Here is a tiny trained network, its code and every weight. The questions are about switching its units off for an input and a class, where a switched-off unit gives its printed mean instead of its output.

import numpy as np


def w(rows, s, z=0):
    codes = np.array(rows[::2]) - 128.0
    scale = np.full(codes.shape[1], s)
    scale[-1] = z or s
    return codes * scale


def f(y):
    return np.maximum(y, 0)


def log_softmax(a):
    a = a - a.max(-1, keepdims=True)
    return a - np.log(np.exp(a).sum(-1, keepdims=True))


def net(x, mask):
    res = np.array(x, float).reshape(1, 5) / 4 @ E
    y = f(res @ A[0][:, :-1].T + A[0][:, -1])
    res = res + np.where(mask, y, B[0][:, -1]) @ B[0][:, :-1]
    return log_softmax(res[-1] @ U[:, :-1].T + U[:, -1])


A, B = {}, {}
E = w([
[32,70,209,187,54],'x0',
[245,141,171,248,112],'x1',
[158,75,54,125,17],'x2',
[95,255,91,170,53],'x3',
[169,171,212,34,45],'x4',
],0.0072)
A[0] = w([
[120,69,24,178,117,109],'N1',
[192,114,165,165,136,89],'N2',
[152,125,150,174,120,73],'N3',
[77,132,108,93,141,111],'N4',
[115,168,130,132,134,138],'N5',
[54,131,82,219,228,106],'N6',
[88,120,98,94,125,111],'N7',
[189,151,93,118,149,65],'N8',
[142,141,130,155,125,123],'N9',
[76,132,105,98,136,88],'N10',
[145,68,152,112,148,192],'N11',
[147,84,76,132,70,13],'N12',
[110,126,99,163,154,70],'N13',
[80,136,100,79,142,78],'N14',
[89,191,69,184,91,54],'N15',
[84,220,136,148,135,100],'N16',
[118,147,149,124,169,85],'N17',
[159,149,63,88,152,76],'N18',
[114,119,154,136,112,90],'N19',
[93,109,103,83,131,141],'N20',
[111,123,107,159,158,85],'N21',
[68,122,107,98,136,76],'N22',
[162,29,163,84,179,55],'N23',
[140,95,132,124,149,77],'N24',
[18,84,220,194,94,79],'N25',
[94,186,193,123,201,36],'N26',
[113,150,162,132,163,254],'N27',
[170,62,68,112,43,145],'N28',
[158,188,254,35,97,89],'N29',
[114,146,196,139,187,129],'N30',
[106,122,107,102,123,92],'N31',
[107,177,188,168,192,71],'N32',
[173,180,109,94,189,91],'N33',
[130,73,130,128,165,92],'N34',
[87,214,103,152,107,61],'N35',
[75,128,104,87,139,87],'N36',
[164,122,143,80,64,93],'N37',
[124,169,98,134,100,164],'N38',
[98,160,128,156,104,167],'N39',
[159,156,90,101,174,129],'N40',
[212,140,154,234,127,78],'N41',
[152,53,152,119,151,81],'N42',
],0.017,0.0085)
B[0] = w([
[166,118,144,54,130,211],'N1',
[124,181,148,155,142,188],'N2',
[128,151,171,144,121,161],'N3',
[126,161,148,144,160,190],'N4',
[110,130,98,134,139,160],'N5',
[222,161,128,52,104,244],'N6',
[118,153,156,149,143,183],'N7',
[148,82,156,165,104,175],'N8',
[124,151,133,136,134,155],'N9',
[123,159,160,147,136,179],'N10',
[125,158,38,150,135,211],'N11',
[58,79,198,87,103,163],'N12',
[145,128,147,107,87,154],'N13',
[124,161,172,147,140,187],'N14',
[87,143,88,131,63,183],'N15',
[93,141,76,134,92,190],'N16',
[89,104,162,112,112,154],'N17',
[147,73,146,169,106,182],'N18',
[136,112,150,139,104,148],'N19',
[127,166,137,154,158,201],'N20',
[150,136,141,107,100,157],'N21',
[121,160,168,151,129,183],'N22',
[75,153,84,152,43,215],'N23',
[109,128,123,128,90,149],'N24',
[192,30,153,200,109,253],'N25',
[37,82,195,82,106,185],'N26',
[124,129,45,107,254,219],'N27',
[75,85,109,79,211,232],'N28',
[218,169,138,61,82,255],'N29',
[73,100,127,94,165,193],'N30',
[114,141,162,135,123,156],'N31',
[68,86,176,90,128,184],'N32',
[156,61,154,170,110,203],'N33',
[104,141,99,125,85,176],'N34',
[87,144,112,153,53,182],'N35',
[121,164,165,144,143,188],'N36',
[157,125,154,73,99,191],'N37',
[115,132,60,144,139,182],'N38',
[128,135,61,143,150,184],'N39',
[166,81,114,163,133,198],'N40',
[117,202,191,171,158,237],'N41',
[99,144,104,148,67,184],'N42',
],0.048,0.013)
U = w([
[212,150,162,21,88,48],'0',
[69,147,71,159,55,115],'1',
[115,209,237,193,175,106],'2',
[185,8,177,208,111,102],'3',
[51,67,183,39,155,253],'4',
[170,134,33,121,254,203],'5',
],0.0074,0.0043)

Each question gives the input, the list of numbers given to net, and the class t.
The units are the neurons (one row each of A and B). Each row of codes is followed by its name. A weight is (code - 128) times the scale printed after its matrix; where a second scale follows, it is the last column's (A, B and U).
mask holds one flag per neuron, in row order. A switched-off neuron (its flag False) gives its mean, the last column of its row in B, instead of its output. The means were averaged over made-up inputs and are rounded, as every weight is.
A unit's drop is (log p(t) with every unit on - log p(t) with that unit switched off) / (log p(t) with every unit on - log p(t) with every unit switched off).
The circuit of an input: a set's keep is (log p(t) with only the set's units on - log p(t) with every unit switched off) / (log p(t) with every unit on - log p(t) with every unit switched off). Starting from the 12 units with the biggest drops (on a tie, the unit counted first), units are removed one at a time, each time the one whose removal leaves the highest keep (on an exact tie, the one counted first), for as long as the keep stays at least 0.8.
circuit, biggest first: the units of the circuit, biggest drop first
top k neurons: the k neurons with the biggest drops, biggest first
drop of u: that unit's drop, to one decimal
input [3,-6,-8,4,-3], class 4: circuit, biggest first	(N26)
input [-7,-1,-8,1,-7], class 4: top 2 neurons	(N26; N25)
input [3,-5,-6,-2,2], class 4: top 2 neurons	(N26; N41)
input [-5,-3,7,5,-1], class 4: top 2 neurons	(N28; N25)
input [-8,-6,0,3,7], class 3: top 2 neurons	(N33; N18)
input [6,1,2,8,-8], class 0: top 2 neurons	(N6; N1)
input [1,2,-6,-5,4], class 4: top 2 neurons	(N30; N26)
input [-8,-6,8,4,-5], class 3: top 2 neurons	(N18; N40)
input [-1,-3,-2,8,6], class 1: top 3 neurons	(N35; N6; N16)
input [8,-7,7,-2,-8], class 0: top 3 neurons	(N1; N6; N33)
input [4,7,4,7,0], class 1: top 4 neurons	(N15; N35; N38; N39)
input [2,0,-1,-3,-6], class 0: drop of N12	0.0
input [4,-3,-3,-1,-4], class 0: drop of N13	0.1
input [-3,6,-6,0,-7], class 0: circuit, biggest first	(N6)
input [7,-1,3,2,1], class 3: drop of N25	0.3
